Below are the code and all the weights of a small trained network. Each question names an input and a class and asks about switching units off, where a switched-off unit gives its printed mean instead of its output.

import numpy as np


def w(rows, s, z=0):
    codes = np.array(rows[::2]) - 128.0
    scale = np.full(codes.shape[1], s)
    scale[-1] = z or s
    return codes * scale


def f(y):
    return np.maximum(y, 0)


def log_softmax(a):
    a = a - a.max(-1, keepdims=True)
    return a - np.log(np.exp(a).sum(-1, keepdims=True))


def net(x, mask):
    res = np.array(x, float).reshape(1, 7) / 4 @ E
    y = f(res @ A[0][:, :-1].T + A[0][:, -1])
    res = res + np.where(mask, y, B[0][:, -1]) @ B[0][:, :-1]
    return log_softmax(res[-1] @ U[:, :-1].T + U[:, -1])


A, B = {}, {}
E = w([
[133,133,128,129],'x0',
[218,78,231,204],'x1',
[106,106,129,126],'x2',
[123,113,30,254],'x3',
[128,127,128,128],'x4',
[106,105,130,126],'x5',
[37,206,207,207],'x6',
],0.011)
A[0] = w([
[99,160,45,149,143],'N1',
[113,120,78,122,154],'N2',
[89,123,92,129,106],'N3',
[76,173,132,17,201],'N4',
[142,105,19,93,170],'N5',
[179,96,153,117,153],'N6',
[53,204,82,220,111],'N7',
[97,142,94,86,253],'N8',
[110,87,158,110,165],'N9',
[153,140,247,107,156],'N10',
[209,62,166,62,199],'N11',
[36,213,181,185,191],'N12',
[164,69,137,81,203],'N13',
[74,111,136,130,140],'N14',
[125,62,45,133,183],'N15',
[88,154,147,47,171],'N16',
[213,108,140,94,176],'N17',
[140,58,132,209,89],'N18',
[63,122,114,152,138],'N19',
[178,79,111,93,235],'N20',
[92,160,134,42,176],'N21',
[106,156,134,60,178],'N22',
[119,165,175,97,138],'N23',
[117,152,187,101,154],'N24',
[171,73,37,173,155],'N25',
[143,120,197,202,96],'N26',
[154,82,220,93,137],'N27',
[143,104,113,102,66],'N28',
],0.015,0.0061)
B[0] = w([
[120,167,71,3,195],'N1',
[153,161,124,43,171],'N2',
[86,146,136,110,158],'N3',
[211,164,126,201,241],'N4',
[178,155,156,89,232],'N5',
[103,124,88,134,190],'N6',
[38,156,58,128,225],'N7',
[179,180,109,108,201],'N8',
[93,83,116,157,161],'N9',
[50,77,139,100,235],'N10',
[76,65,42,93,252],'N11',
[1,159,130,151,253],'N12',
[133,90,57,106,213],'N13',
[128,149,107,148,153],'N14',
[191,114,146,79,219],'N15',
[167,152,134,234,208],'N16',
[118,88,71,131,216],'N17',
[207,159,114,242,204],'N18',
[89,174,112,106,167],'N19',
[161,114,42,104,224],'N20',
[194,150,102,228,212],'N21',
[194,124,139,191,196],'N22',
[71,101,197,167,182],'N23',
[68,90,174,123,190],'N24',
[215,155,179,110,237],'N25',
[120,148,182,196,210],'N26',
[35,108,116,86,216],'N27',
[117,102,143,140,153],'N28',
],0.0084,0.017)
U = w([
[210,69,78,200,146],'0',
[32,99,37,79,226],'1',
[95,164,169,236,176],'2',
[37,48,252,115,18],'3',
[147,143,157,13,4],'4',
],0.012,0.0015)

Each question gives the input, the list of numbers given to net, and the class t.
The units are the neurons (one row each of A and B). Each row of codes is followed by its name. A weight is (code - 128) times the scale printed after its matrix; where a second scale follows, it is the last column's (A, B and U).
mask holds one flag per neuron, in row order. A switched-off neuron (its flag False) gives its mean, the last column of its row in B, instead of its output. The means were averaged over made-up inputs and are rounded, as every weight is.
A unit's drop is (log p(t) with every unit on - log p(t) with that unit switched off) / (log p(t) with every unit on - log p(t) with every unit switched off).
The circuit of an input: a set's keep is (log p(t) with only the set's units on - log p(t) with every unit switched off) / (log p(t) with every unit on - log p(t) with every unit switched off). Starting from the 12 units with the biggest drops (on a tie, the unit counted first), units are removed one at a time, each time the one whose removal leaves the highest keep (on an exact tie, the one counted first), for as long as the keep stays at least 0.8.
circuit, biggest first: the units of the circuit, biggest drop first
k most important neurons: the k neurons with the biggest drops, biggest first
drop when u is switched off: that unit's drop, to one decimal
input [3,-1,2,-3,-8,-2,0], class 0: circuit, biggest first : (N12)
input [7,8,-4,0,3,-1,5], class 3: circuit, biggest first : (N10; N4)
input [4,0,-2,5,8,1,5], class 1: 2 most important neurons : (N7; N4)
input [2,4,0,0,1,8,2], class 3: 3 most important neurons : (N4; N21; N16)
input [-5,8,2,-5,6,5,1], class 3: 2 most important neurons : (N26; N7)
input [7,6,-3,-6,-8,-6,0], class 1: 2 most important neurons : (N11; N17)
input [-3,0,-7,-3,-6,8,-3], class 0: 3 most important neurons : (N12; N7; N1)
input [5,5,2,0,-1,-7,0], class 1: 2 most important neurons : (N4; N21)
input [-4,-1,-6,-1,-4,8,5], class 2: drop when N11 is switched off : 0.1
input [-5,-4,7,-4,-7,8,-4], class 0: drop when N11 is switched off : 0.0
input [-3,1,2,-5,4,2,1], class 3: drop when N1 is switched off : 0.1
input [-2,-1,1,5,5,-4,8], class 1: drop when N7 is switched off : 0.7
